Below are the code and all the weights of a small trained network. Each question names an input and a class and asks about switching units off, where a switched-off unit gives its printed mean instead of its output.

import numpy as np


def w(rows, s, z=0):
    codes = np.array(rows[::2]) - 128.0
    scale = np.full(codes.shape[1], s)
    scale[-1] = z or s
    return codes * scale


def f(y):
    return y / 2 * (1 + np.tanh(0.7978845608 * (y + 0.044715 * y**3)))


def log_softmax(a):
    a = a - a.max(-1, keepdims=True)
    return a - np.log(np.exp(a).sum(-1, keepdims=True))


def net(x, mask):
    res = np.array(x, float).reshape(1, 4) / 4 @ E
    y = f(res @ A[0][:, :-1].T + A[0][:, -1])
    res = res + np.where(mask, y, B[0][:, -1]) @ B[0][:, :-1]
    return log_softmax(res[-1] @ U[:, :-1].T + U[:, -1])


A, B = {}, {}
E = w([
[143,130,134,145,132,135,145,139,128,138,125,143],'x0',
[183,215,135,222,210,84,184,145,138,69,243,26],'x1',
[186,77,30,194,49,195,224,26,60,59,78,99],'x2',
[197,246,131,58,57,2,190,94,166,97,56,169],'x3',
],0.0057)
A[0] = w([
[60,41,116,187,185,232,99,145,77,164,177,78,30],'N1',
[82,72,108,70,65,174,110,109,97,200,66,222,81],'N2',
[170,175,113,186,200,101,169,129,130,69,186,36,110],'N3',
[73,183,255,74,208,63,52,224,247,220,154,166,135],'N4',
[156,92,63,170,86,149,178,62,79,79,96,107,2],'N5',
[165,189,137,183,174,115,174,148,126,62,194,40,107],'N6',
[142,133,137,126,126,137,123,125,130,129,129,125,119],'N7',
[175,203,122,91,71,46,168,104,178,89,81,158,22],'N8',
[173,182,136,185,188,108,164,136,131,77,199,66,89],'N9',
[170,209,140,74,71,48,188,87,154,95,94,159,7],'N10',
[159,113,64,155,83,168,180,76,61,78,95,106,38],'N11',
[111,75,117,71,71,164,98,117,106,169,69,214,82],'N12',
[146,113,67,161,84,168,174,62,88,84,113,117,39],'N13',
],0.0053,0.00093)
B[0] = w([
[235,108,194,42,225,208,56,237,151,11,82,52,213],'N1',
[71,201,185,192,76,145,120,81,180,169,95,201,211],'N2',
[62,181,167,165,66,160,121,71,191,186,81,189,208],'N3',
[137,27,3,144,123,38,225,92,21,149,214,73,254],'N4',
[119,97,69,112,135,76,158,118,77,137,167,106,187],'N5',
[63,181,177,183,87,130,124,78,178,179,82,192,206],'N6',
[126,118,130,123,124,133,134,134,125,137,120,126,127],'N7',
[203,94,170,52,205,179,79,198,141,46,99,61,196],'N8',
[81,165,155,166,87,138,116,79,160,162,90,175,199],'N9',
[188,88,173,61,197,186,68,201,135,78,101,80,198],'N10',
[120,86,69,132,137,86,175,122,76,140,185,100,188],'N11',
[76,168,167,175,85,145,141,85,189,187,107,188,197],'N12',
[130,93,69,123,143,85,168,117,63,148,187,83,180],'N13',
],0.006,0.0075)
U = w([
[121,111,26,137,128,76,180,103,2,149,188,107,222],'0',
[71,161,193,167,96,140,118,68,239,182,82,178,143],'1',
[202,122,185,88,175,164,69,232,149,21,99,85,2],'2',
],0.009,0.00083)

Each question gives the input, the list of numbers given to net, and the class t.
The units are the neurons (one row each of A and B). Each row of codes is followed by its name. A weight is (code - 128) times the scale printed after its matrix; where a second scale follows, it is the last column's (A, B and U).
mask holds one flag per neuron, in row order. A switched-off neuron (its flag False) gives its mean, the last column of its row in B, instead of its output. The means were averaged over made-up inputs and are rounded, as every weight is.
A unit's drop is (log p(t) with every unit on - log p(t) with that unit switched off) / (log p(t) with every unit on - log p(t) with every unit switched off).
unit that matters most: the unit with the biggest drop
k most important neurons: the k neurons with the biggest drops, biggest first
drop of u: that unit's drop, to one decimal
input [4,8,2,-7], class 1: unit that matters most => N3
input [6,4,-4,-1], class 0: 2 most important neurons => (N4 N2)
input [-7,-4,-4,1], class 0: 3 most important neurons => (N4 N3 N6)
input [-1,-1,-7,-7], class 0: 3 most important neurons => (N4 N8 N10)
input [-3,8,7,-7], class 1: 4 most important neurons => (N3 N6 N4 N9)
input [4,1,-8,8], class 0: 2 most important neurons => (N4 N1)
input [5,-6,-4,-7], class 2: 2 most important neurons => (N1 N3)
input [-4,5,3,8], class 2: 2 most important neurons => (N8 N10)
input [3,7,2,-8], class 2: 2 most important neurons => (N1 N2)
input [8,6,3,6], class 1: 3 most important neurons => (N3 N6 N1)
input [-3,-5,1,6], class 2: 2 most important neurons => (N8 N10)
input [-2,5,2,-6], class 2: 2 most important neurons => (N1 N2)
input [-4,-4,5,-8], class 2: 2 most important neurons => (N1 N4)
input [3,4,1,8], class 2: 2 most important neurons => (N8 N10)
input [-6,8,4,-8], class 1: most important neuron => (N3)
input [-4,-5,-5,-5], class 0: drop of N4 => 2.0
input [0,0,-3,3], class 0: drop of N1 => 1.2
input [-4,5,-3,-1], class 1: drop of N5 => 0.1
input [-7,4,-8,5], class 0: drop of N4 => 1.7
